The symbols move the objects like this.
w519 § w706
w519 ^ w270
w519 $ w268
w519 + w347
w755 § w368
w755 ^ w627
w755 $ w962
w755 + w245
w975 § w921
w975 ^ w674
w975 $ w857
w975 + w787
w268 § w519
w268 ^ w402
w268 $ w581
w268 + w861
w334 § w674
w334 ^ w711
w334 $ w348
w334 + w185
w784 § w928
w784 ^ w718
w784 $ w780
w784 + w234
w789 § w43
w789 ^ w540
w789 $ w297
w789 + w556
w516 § w888
w516 ^ w547
w516 $ w928
w516 + w268
w915 § w297
w915 ^ w808
w915 $ w939
w915 + w586
w798 § w578
w798 ^ w764
w798 $ w667
w798 + w243
w368 § w870
w368 ^ w466
w368 $ w755
w368 + w764
w905 § w802
w905 ^ w936
w905 $ w885
w905 + w39
w270 § w399
w270 ^ w928
w270 $ w402
w270 + w610
w243 § w780
w243 ^ w796
w243 $ w547
w243 + w270
w169 § w213
w169 ^ w128
w169 $ w119
w169 + w718
w466 § w787
w466 ^ w185
w466 $ w627
w466 + w588
w787 § w938
w787 ^ w275
w787 $ w466
w787 + w197
w40 § w718
w40 ^ w667
w40 $ w796
w40 + w516
w578 § w112
w578 ^ w119
w578 $ w798
w578 + w780
w131 § w556
w131 ^ w514
w131 $ w586
w131 + w936
w126 § w627
w126 ^ w975
w126 $ w164
w126 + w870
w971 § w363
w971 ^ w586
w971 $ w54
w971 + w885
w478 § w452
w478 ^ w869
w478 $ w109
w478 + w857
w547 § w243
w547 ^ w112
w547 $ w695
w547 + w402
w936 § w797
w936 ^ w54
w936 $ w335
w936 + w10
w29 § w484
w29 ^ w478
w29 $ w674
w29 + w164
w626 § w27
w626 ^ w319
w626 $ w704
w626 + w452
w870 § w733
w870 ^ w787
w870 $ w368
w870 + w119
w473 § w857
w473 ^ w348
w473 $ w484
w473 + w627
w773 § w242
w773 ^ w297
w773 $ w154
w773 + w363
w704 § w626
w704 ^ w951
w704 $ w110
w704 + w478
w275 § w164
w275 ^ w473
w275 $ w185
w275 + w755
w706 § w749
w706 ^ w399
w706 $ w519
w706 + w808
w982 § w335
w982 ^ w556
w982 $ w363
w982 + w802
w694 § w533
w694 ^ w563
w694 $ w39
w694 + w110
w362 § w711
w362 ^ w704
w362 $ w806
w362 + w29
w953 § w276
w953 ^ w802
w953 $ w740
w953 + w319
w667 § w798
w667 ^ w245
w667 $ w213
w667 + w547
w348 § w334
w348 ^ w362
w348 $ w452
w348 + w921
w888 § w788
w888 ^ w243
w888 $ w516
w888 + w519
w985 § w540
w985 ^ w305
w985 $ w808
w985 + w514
w610 § w944
w610 ^ w581
w610 $ w749
w610 + w540
w213 § w667
w213 ^ w917
w213 $ w169
w213 + w695
w27 § w869
w27 ^ w871
w27 $ w626
w27 + w348
w540 § w324
w540 ^ w886
w540 $ w985
w540 + w154
w347 § w808
w347 ^ w610
w347 $ w861
w347 + w789
w944 § w305
w944 ^ w268
w944 $ w610
w944 + w324
w788 § w402
w788 ^ w780
w788 $ w888
w788 + w706
w363 § w982
w363 ^ w131
w363 $ w971
w363 + w905
w305 § w886
w305 ^ w519
w305 $ w944
w305 + w939
w962 § w755
w962 ^ w126
w962 $ w938
w962 + w917
w796 § w40
w796 ^ w213
w796 $ w112
w796 + w928
w484 § w473
w484 ^ w452
w484 $ w29
w484 + w126
w556 § w211
w556 ^ w154
w556 $ w131
w556 + w797
w806 § w362
w806 ^ w110
w806 $ w869
w806 + w674
w110 § w704
w110 ^ w253
w110 $ w682
w110 + w109
w197 § w128
w197 ^ w755
w197 $ w588
w197 + w667
w112 § w796
w112 ^ w169
w112 $ w578
w112 + w784
w711 § w109
w711 ^ w626
w711 $ w362
w711 + w484
w514 § w154
w514 ^ w939
w514 $ w43
w514 + w54
w885 § w905
w885 ^ w335
w885 $ w817
w885 + w276
w695 § w547
w695 ^ w578
w695 $ w718
w695 + w788
w324 § w939
w324 ^ w861
w324 $ w540
w324 + w773
w39 § w694
w39 ^ w10
w39 $ w276
w39 + w682
w869 § w806
w869 ^ w682
w869 $ w27
w869 + w334
w764 § w119
w764 ^ w588
w764 $ w245
w764 + w796
w802 § w97
w802 ^ w797
w802 $ w905
w802 + w694
w674 § w29
w674 ^ w109
w674 $ w334
w674 + w275
w533 § w58
w533 ^ w740
w533 $ w694
w533 + w704
w928 § w516
w928 ^ w695
w928 $ w784
w928 + w581
w780 § w784
w780 ^ w40
w780 $ w243
w780 + w399
w276 § w39
w276 ^ w97
w276 $ w953
w276 + w871
w54 § w971
w54 ^ w242
w54 $ w211
w54 + w817
w58 § w253
w58 ^ w953
w58 $ w533
w58 + w626
w871 § w682
w871 ^ w533
w871 $ w319
w871 + w362
w938 § w962
w938 ^ w164
w938 $ w787
w938 + w128
w245 § w764
w245 ^ w733
w245 $ w917
w245 + w112
w234 § w581
w234 ^ w888
w234 $ w399
w234 + w305
w800 § w817
w800 ^ w363
w800 $ w797
w800 + w740
w563 § w740
w563 ^ w885
w563 $ w10
w563 + w253
w627 § w466
w627 ^ w921
w627 $ w126
w627 + w733
w939 § w915
w939 ^ w347
w939 $ w324
w939 + w242
w861 § w347
w861 ^ w749
w861 $ w886
w861 + w297
w185 § w275
w185 ^ w484
w185 $ w921
w185 + w962
w399 § w234
w399 ^ w516
w399 $ w270
w399 + w944
w335 § w936
w335 ^ w211
w335 $ w982
w335 + w97
w586 § w131
w586 ^ w43
w586 $ w242
w586 + w335
w749 § w610
w749 ^ w234
w749 $ w706
w749 + w985
w109 § w478
w109 ^ w27
w109 $ w711
w109 + w473
w154 § w773
w154 ^ w915
w154 $ w514
w154 + w971
w740 § w953
w740 ^ w905
w740 $ w563
w740 + w951
w886 § w861
w886 ^ w706
w886 $ w305
w886 + w915
w452 § w348
w452 ^ w806
w452 $ w478
w452 + w975
w951 § w319
w951 ^ w39
w951 $ w253
w951 + w869
w733 § w588
w733 ^ w938
w733 $ w870
w733 + w169
w211 § w54
w211 ^ w773
w211 $ w556
w211 + w800
w43 § w514
w43 ^ w324
w43 $ w789
w43 + w211
w242 § w586
w242 ^ w789
w242 $ w773
w242 + w982
w10 § w563
w10 ^ w817
w10 $ w97
w10 + w58
w797 § w800
w797 ^ w971
w797 $ w936
w797 + w563
w718 § w695
w718 ^ w798
w718 $ w40
w718 + w888
w588 § w197
w588 ^ w962
w588 $ w733
w588 + w213
w917 § w245
w917 ^ w870
w917 $ w128
w917 + w578
w808 § w985
w808 ^ w944
w808 $ w347
w808 + w43
w581 § w268
w581 ^ w788
w581 $ w234
w581 + w886
w119 § w169
w119 ^ w197
w119 $ w764
w119 + w40
w253 § w951
w253 ^ w276
w253 $ w58
w253 + w27
w682 § w110
w682 ^ w58
w682 $ w871
w682 + w711
w97 § w10
w97 ^ w800
w97 $ w802
w97 + w533
w319 § w871
w319 ^ w694
w319 $ w951
w319 + w806
w164 § w126
w164 ^ w857
w164 $ w275
w164 + w368
w857 § w975
w857 ^ w334
w857 $ w473
w857 + w466
w128 § w917
w128 ^ w368
w128 $ w197
w128 + w798
w297 § w789
w297 ^ w985
w297 $ w915
w297 + w131
w921 § w185
w921 ^ w29
w921 $ w975
w921 + w938
w402 § w270
w402 ^ w784
w402 $ w788
w402 + w749
w817 § w885
w817 ^ w982
w817 $ w800
w817 + w953

In the rows, 499 means zero.

The rows follow the links: the fewer symbols apart two objects are, the more alike their rows tend to be.

Here are some objects, each with a row of numbers. One shown again gets a slightly different row.
w270	[ 753  428  605  463  266  380  351  569  432  550  389  667  550  305  209  680  545  570  340  355  345  445  581  617  215  428  469  459  430  736  938  498  400  316  480  600  485  415  489  622  753  351  345  543]
w944	[ 701  388  648  388  347  422  278  549  405  417  406  630  675  421  338  626  646  566  240  383  301  457  605  657   55  467  573  543  396  647  815  404  338  201  438  536  416  467  532  581  679  377  466  540]
w154	[ 531  378  650  333  529  520  264  492  416  260  464  509  775  612  599  495  712  540  222  464  329  472  592  656   36  535  697  629  382  451  509  318  318  167  418  415  363  557  563  499  469  478  647  517]
w869	[ 261  581  377  567  706  608  690  434  582  505  605  339  397  657  749  339  412  431  703  631  672  551  403  357  859  559  491  509  583  294   96  533  629  735  536  421  545  572  498  396  269  638  611  457]
w110	[ 246  561  404  533  734  620  639  424  572  441  612  324  463  697  797  321  460  433  648  642  645  546  418  387  765  570  535  538  556  261   59  491  595  674  515  389  506  585  513  382  236  650  660  459]
w399	[ 749  423  610  460  275  383  339  568  427  539  395  663  569  321  225  674  561  570  328  356  341  449  586  628  192  432  488  474  435  725  932  483  388  301  472  600  476  418  496  613  757  348  359  542]
w54	[ 448  387  619  333  621  560  311  468  431  227  504  455  779  689  700  433  698  515  266  512  367  498  559  628  106  562  716  647  405  367  360  309  350  216  426  368  356  594  571  455  380  530  704  504]
w452	[ 294  615  350  608  644  568  726  456  592  597  589  372  319  573  647  380  351  435  761  608  696  550  396  337  949  532  414  458  605  364  193  596  665  805  557  475  586  527  476  420  333  625  529  462]
w928	[ 761  467  560  521  240  363  416  575  453  624  394  673  461  262  170  685  485  559  420  365  393  454  566  573  351  413  411  424  472  760  951  559  447  405  505  640  525  385  467  623  775  345  290  538]
w185	[ 406  627  342  657  522  514  742  485  594  705  554  452  230  439  470  463  298  443  787  558  690  529  401  331  991  488  330  389  616  493  385  662  681  838  575  554  636  462  444  477  465  552  399  473]
w128	[ 600  592  397  656  347  415  657  546  551  771  477  580  244  284  246  592  309  493  704  462  603  497  457  402  828  421  281  353  583  667  711  686  631  749  564  645  637  388  420  564  667  445  274  504]
w857	[ 372  620  344  652  562  525  746  476  595  677  566  426  249  485  529  440  311  439  790  575  703  542  399  327  991  503  350  409  625  451  325  655  683  837  568  531  620  483  451  459  431  578  434  473]
w885	[ 343  432  560  370  703  608  394  437  473  239  554  378  722  750  804  361  657  485  366  575  456  511  517  555  283  588  705  646  439  276  179  330  422  325  434  336  385  622  569  408  277  593  753  487]
w126	[ 449  626  350  661  484  496  735  497  582  733  539  479  220  403  432  490  291  457  780  547  677  527  406  339  982  475  311  381  615  530  462  684  677  831  581  580  639  451  433  496  513  533  371  482]
w347	[ 667  376  654  365  394  449  259  536  400  366  417  598  729  472  411  588  670  556  223  407  296  458  607  670   24  486  617  573  380  595  747  372  321  173  431  505  389  493  538  564  616  401  515  536]
w213	[ 656  561  440  625  295  389  597  566  526  753  441  617  286  254  186  640  351  517  621  422  544  480  487  447  707  414  302  354  561  729  822  668  580  659  563  664  621  379  432  593  721  402  249  517]
w936	[ 389  410  590  344  675  587  352  452  456  229  533  401  750  730  763  392  680  503  318  551  411  508  536  588  194  577  712  652  424  315  257  316  383  272  431  346  366  610  571  429  321  566  736  492]
w695	[ 731  512  513  565  250  367  487  577  484  696  414  658  387  240  153  678  425  547  505  376  453  461  532  529  494  410  348  385  502  764  926  604  499  512  528  654  564  382  448  614  774  361  257  532]
w43	[ 559  376  653  337  507  510  264  500  409  274  463  525  779  592  562  514  703  547  216  458  318  470  592  659   19  527  685  624  378  477  557  324  315  160  421  425  368  552  561  506  499  466  627  518]
w334	[ 316  620  342  626  622  562  737  461  597  619  586  387  295  545  617  394  338  426  771  603  701  544  391  330  972  520  392  448  616  387  223  615  677  819  558  495  597  515  464  432  364  611  491  458]
w921	[ 394  626  340  652  534  516  742  486  596  691  555  446  238  454  491  454  301  447  792  570  689  537  397  332  993  492  341  402  620  478  364  664  684  842  580  554  634  474  445  467  459  557  413  469]
w784	[ 753  479  550  528  242  362  432  576  459  642  397  685  447  259  164  679  473  552  433  368  407  460  552  554  374  413  390  413  472  758  954  566  459  430  506  642  533  385  469  621  776  346  287  531]
w362	[ 266  601  368  581  686  596  702  441  586  531  601  350  370  627  715  346  399  432  723  626  692  552  400  357  899  557  464  494  594  315  118  560  648  761  550  435  557  551  489  404  289  641  582  452]
w788	[ 761  443  584  493  256  373  379  579  440  582  392  675  512  289  189  677  523  563  376  358  367  458  577  594  267  418  436  456  450  744  944  524  412  352  487  625  497  400  479  621  766  344  324  538]

Each walk starts at a row. The symbols on each line, taken left to right, move it on to the next object.
Each answer is a row, close to the row of the object it stands for.
new walk
[ 340  620  339  637  597  552  740  468  597  644  574  404  268  526  583  410  329  435  779  588  704  540  386  331  984  509  385  434  614  412  262  629  683  830  565  515  610  501  459  446  390  594  470  459]
§ + ^ § $ +	[ 478  624  360  669  447  473  723  514  582  746  525  499  216  372  377  514  288  462  767  520  664  525  419  349  955  459  295  368  614  567  517  688  665  822  578  599  642  436  435  510  552  515  330  487]
+ ^ § ^ ^ ^ §	[ 371  628  340  643  572  542  743  477  597  664  571  419  256  487  545  421  316  437  785  581  704  538  395  330  991  501  359  418  618  438  298  644  684  839  569  520  620  486  450  449  419  585  446  471]
new walk
[ 560  608  380  663  377  434  684  534  565  770  494  557  224  308  284  569  299  484  732  489  627  508  436  384  873  438  286  347  598  635  650  685  637  778  575  636  635  406  426  541  631  468  284  493]
$ $ + + § §	[ 726  515  504  578  252  368  504  572  487  703  418  652  369  239  149  680  408  541  523  383  457  466  528  509  523  404  342  390  509  764  915  622  510  528  532  661  568  376  449  615  771  363  253  529]
$ $ ^ $ + + ^	[ 744  487  534  546  240  369  460  581  471  669  407  674  409  246  157  686  449  552  472  376  427  459  543  545  432  404  372  402  488  766  948  592  480  471  516  652  543  379  458  625  783  351  266  528]
new walk
[ 307  457  536  388  729  623  433  431  485  260  569  361  685  754  829  340  629  470  402  588  495  519  496  529  359  594  693  632  458  258  132  349  446  385  455  335  400  628  560  406  256  609  754  478]
+ $ § +	[ 244  567  396  535  738  618  650  420  567  451  608  331  441  689  784  325  442  430  666  642  654  550  409  384  795  561  527  535  566  270   65  506  605  686  527  393  520  589  509  384  245  653  648  454]
+ $ $ $ § § § $	[ 283  607  352  597  670  588  718  448  593  563  594  363  343  601  685  362  364  437  742  623  691  549  391  338  925  536  441  470  601  336  153  576  657  776  548  457  573  539  483  413  307  627  555  459]
new walk
[ 243  578  391  550  722  620  665  431  576  468  612  331  424  671  777  327  433  439  678  631  662  551  407  373  816  568  519  526  574  283   74  517  617  705  532  407  535  574  502  389  256  645  636  456]
^ $ $ § ^	[ 261  503  480  436  756  636  515  421  526  316  591  335  607  766  848  318  568  456  501  633  555  541  456  470  525  594  645  604  502  236   65  400  507  502  474  345  434  625  550  388  227  638  742  466]
^ ^ § $ $ § + +	[ 239  548  424  496  746  633  603  425  552  393  609  325  506  723  827  316  495  436  604  637  621  543  426  412  686  591  580  562  540  249   50  455  570  614  503  371  484  597  524  382  229  654  691  459]
new walk
[ 600  372  659  342  478  488  251  512  403  299  440  550  763  556  513  543  698  546  214  434  306  466  599  667   11  511  668  604  379  512  620  337  312  165  423  448  378  536  558  521  539  441  596  523]
§ $ + ^ ^ ^ +	[ 586  370  660  341  480  497  254  506  402  289  444  540  767  566  533  531  698  548  210  444  313  464  605  666    5  523  676  607  379  501  602  330  313  159  420  438  364  543  551  524  526  448  606  525]
$ § + § + § §	[ 358  431  565  364  693  604  384  441  468  240  552  386  726  744  797  369  665  493  352  572  442  515  522  567  254  583  708  645  436  288  200  326  406  321  439  338  380  617  564  409  290  589  744  481]
new walk
[ 288  612  349  606  651  579  721  452  596  574  589  372  321  586  667  370  365  428  751  615  700  549  394  336  938  538  428  470  603  353  169  588  659  797  552  459  582  534  474  415  322  623  541  460]
$ ^ $ + ^ § $	[ 264  595  366  577  699  599  694  429  583  514  597  345  381  646  729  346  398  422  713  630  679  550  395  354  878  557  478  495  588  298  103  541  636  739  541  428  553  555  492  398  273  641  595  464]
§ $ $ § ^ + + +	[ 458  626  351  667  471  488  737  510  590  735  535  486  223  392  408  497  294  459  774  538  677  525  411  343  973  466  304  376  617  544  478  679  674  830  572  587  644  433  432  499  528  521  353  483]
new walk
[ 417  399  613  342  643  579  324  462  441  228  514  431  769  699  734  411  696  508  284  529  391  499  551  606  142  564  716  647  406  348  317  311  363  243  425  356  363  603  572  441  356  540  723  500]
^ ^ $ § $ §	[ 546  371  650  336  519  518  263  494  415  271  460  521  778  604  585  509  707  539  218  463  320  472  589  658   24  524  696  620  385  460  531  318  326  167  421  414  356  555  562  501  480  468  637  517]
$ § § $ $ ^	[ 617  367  664  350  449  479  255  516  401  316  432  564  752  526  477  555  695  558  206  424  299  466  596  670    5  501  651  589  375  543  661  354  316  162  428  459  378  520  549  538  566  427  564  531]
new walk
[ 525  379  643  332  547  525  273  485  412  255  470  495  787  627  613  486  706  537  227  476  333  477  582  654   33  542  699  631  383  436  493  311  325  173  421  404  364  569  572  489  453  478  658  507]
+ § § + ^ + +	[ 241  539  437  484  752  631  588  420  550  372  600  321  531  735  827  319  505  444  585  635  618  545  433  426  662  586  588  568  534  241   42  451  557  596  496  364  474  613  532  382  214  652  701  461]
^ § + ^ $ §	[ 244  530  449  475  754  634  573  424  545  368  606  322  550  741  837  315  524  445  571  630  601  538  444  422  637  589  597  582  522  241   44  435  549  578  494  363  468  608  535  382  222  655  711  465]
new walk
[ 681  543  459  615  271  379  568  567  511  744  437  629  310  234  174  653  362  523  604  405  516  482  495  469  656  412  305  365  548  736  858  655  559  628  551  664  606  379  431  602  745  388  248  520]
+ $ $ $ $ ^	[ 675  557  454  617  287  383  584  567  520  754  439  629  298  242  187  649  359  522  618  415  527  484  493  460  681  412  303  361  556  729  843  655  565  639  550  659  609  368  438  593  730  401  245  518]
^ + § ^ + ^ §	[ 699  537  480  598  260  373  548  568  507  731  421  653  333  240  162  664  387  530  573  397  498  476  517  482  604  406  316  364  530  748  890  633  542  589  551  661  593  376  438  610  759  378  244  527]
